Below are the code and all the weights of a small trained network. Each question names an input and a class and asks about switching units off, where a switched-off unit gives its printed mean instead of its output.

import numpy as np


def w(rows, s, z=0):
    codes = np.array(rows[::2]) - 128.0
    scale = np.full(codes.shape[1], s)
    scale[-1] = z or s
    return codes * scale


def f(y):
    return y / 2 * (1 + np.tanh(0.7978845608 * (y + 0.044715 * y**3)))


def log_softmax(a):
    a = a - a.max(-1, keepdims=True)
    return a - np.log(np.exp(a).sum(-1, keepdims=True))


def net(x, mask):
    res = np.array(x, float).reshape(1, 3) / 4 @ E
    y = f(res @ A[0][:, :-1].T + A[0][:, -1])
    res = res + np.where(mask, y, B[0][:, -1]) @ B[0][:, :-1]
    return log_softmax(res[-1] @ U[:, :-1].T + U[:, -1])


A, B = {}, {}
E = w([
[98,161,10,111,203,158,91,97],'x0',
[200,149,137,216,107,172,90,67],'x1',
[158,219,104,120,108,175,177,113],'x2',
],0.012)
A[0] = w([
[189,144,58,236,149,157,64,83,209],'neuron 0',
[202,180,214,192,102,166,123,97,149],'neuron 1',
[155,250,41,132,139,154,134,105,220],'neuron 2',
[128,80,255,116,121,101,144,146,233],'neuron 3',
[154,102,229,131,109,106,131,142,254],'neuron 4',
[113,65,108,140,144,109,88,116,56],'neuron 5',
],0.017,0.0024)
B[0] = w([
[142,146,139,122,112,128,65,32,255],'neuron 0',
[209,137,107,167,181,41,196,132,236],'neuron 1',
[138,128,131,86,131,236,223,158,242],'neuron 2',
[62,153,173,152,37,126,138,153,245],'neuron 3',
[99,82,104,253,89,145,118,119,226],'neuron 4',
[82,96,79,157,161,136,131,170,173],'neuron 5',
],0.022,0.02)
U = w([
[166,179,159,98,99,141,118,29,61],'0',
[202,103,141,137,81,140,76,169,5],'1',
[100,117,55,131,182,163,39,61,130],'2',
[53,143,180,37,74,41,118,212,114],'3',
[118,152,122,69,109,213,176,154,163],'4',
[19,111,168,166,1,128,104,154,152],'5',
[35,83,93,28,229,24,70,179,209],'6',
[168,141,127,219,100,55,152,109,148],'7',
],0.0086,0.0028)

Each question gives the input, the list of numbers given to net, and the class t.
The units are the neurons (one row each of A and B). Each row of codes is followed by its name. A weight is (code - 128) times the scale printed after its matrix; where a second scale follows, it is the last column's (A, B and U).
mask holds one flag per neuron, in row order. A switched-off neuron (its flag False) gives its mean, the last column of its row in B, instead of its output. The means were averaged over made-up inputs and are rounded, as every weight is.
A unit's drop is (log p(t) with every unit on - log p(t) with that unit switched off) / (log p(t) with every unit on - log p(t) with every unit switched off).
The circuit of an input: a set's keep is (log p(t) with only the set's units on - log p(t) with every unit switched off) / (log p(t) with every unit on - log p(t) with every unit switched off). Starting from all 6 units, units are removed one at a time, each time the one whose removal leaves the highest keep (on an exact tie, the one counted first), for as long as the keep stays at least 0.8.
circuit, biggest first: the units of the circuit, biggest drop first
unit that matters most: the unit with the biggest drop
top k neurons: the k neurons with the biggest drops, biggest first
drop of u: that unit's drop, to one decimal
input [7,-6,-3], class 6: circuit, biggest first => (neuron 3; neuron 4)
input [-1,6,7], class 0: unit that matters most => neuron 0
input [-1,6,8], class 0: top 4 neurons => (neuron 0; neuron 2; neuron 4; neuron 1)
input [-2,-7,5], class 3: circuit, biggest first => (neuron 4; neuron 2; neuron 0)
input [6,-2,-5], class 6: top 4 neurons => (neuron 4; neuron 3; neuron 0; neuron 2)
input [-1,7,4], class 0: top 2 neurons => (neuron 0; neuron 4)
input [7,7,-3], class 0: top 3 neurons => (neuron 0; neuron 2; neuron 4)
input [4,3,-2], class 0: top 3 neurons => (neuron 4; neuron 0; neuron 2)
input [1,3,-5], class 2: top 2 neurons => (neuron 3; neuron 1)
input [6,6,-6], class 2: drop of neuron 5 => 0.1
input [8,1,8], class 4: drop of neuron 2 => 5.2
input [5,1,4], class 4: drop of neuron 2 => 1.7
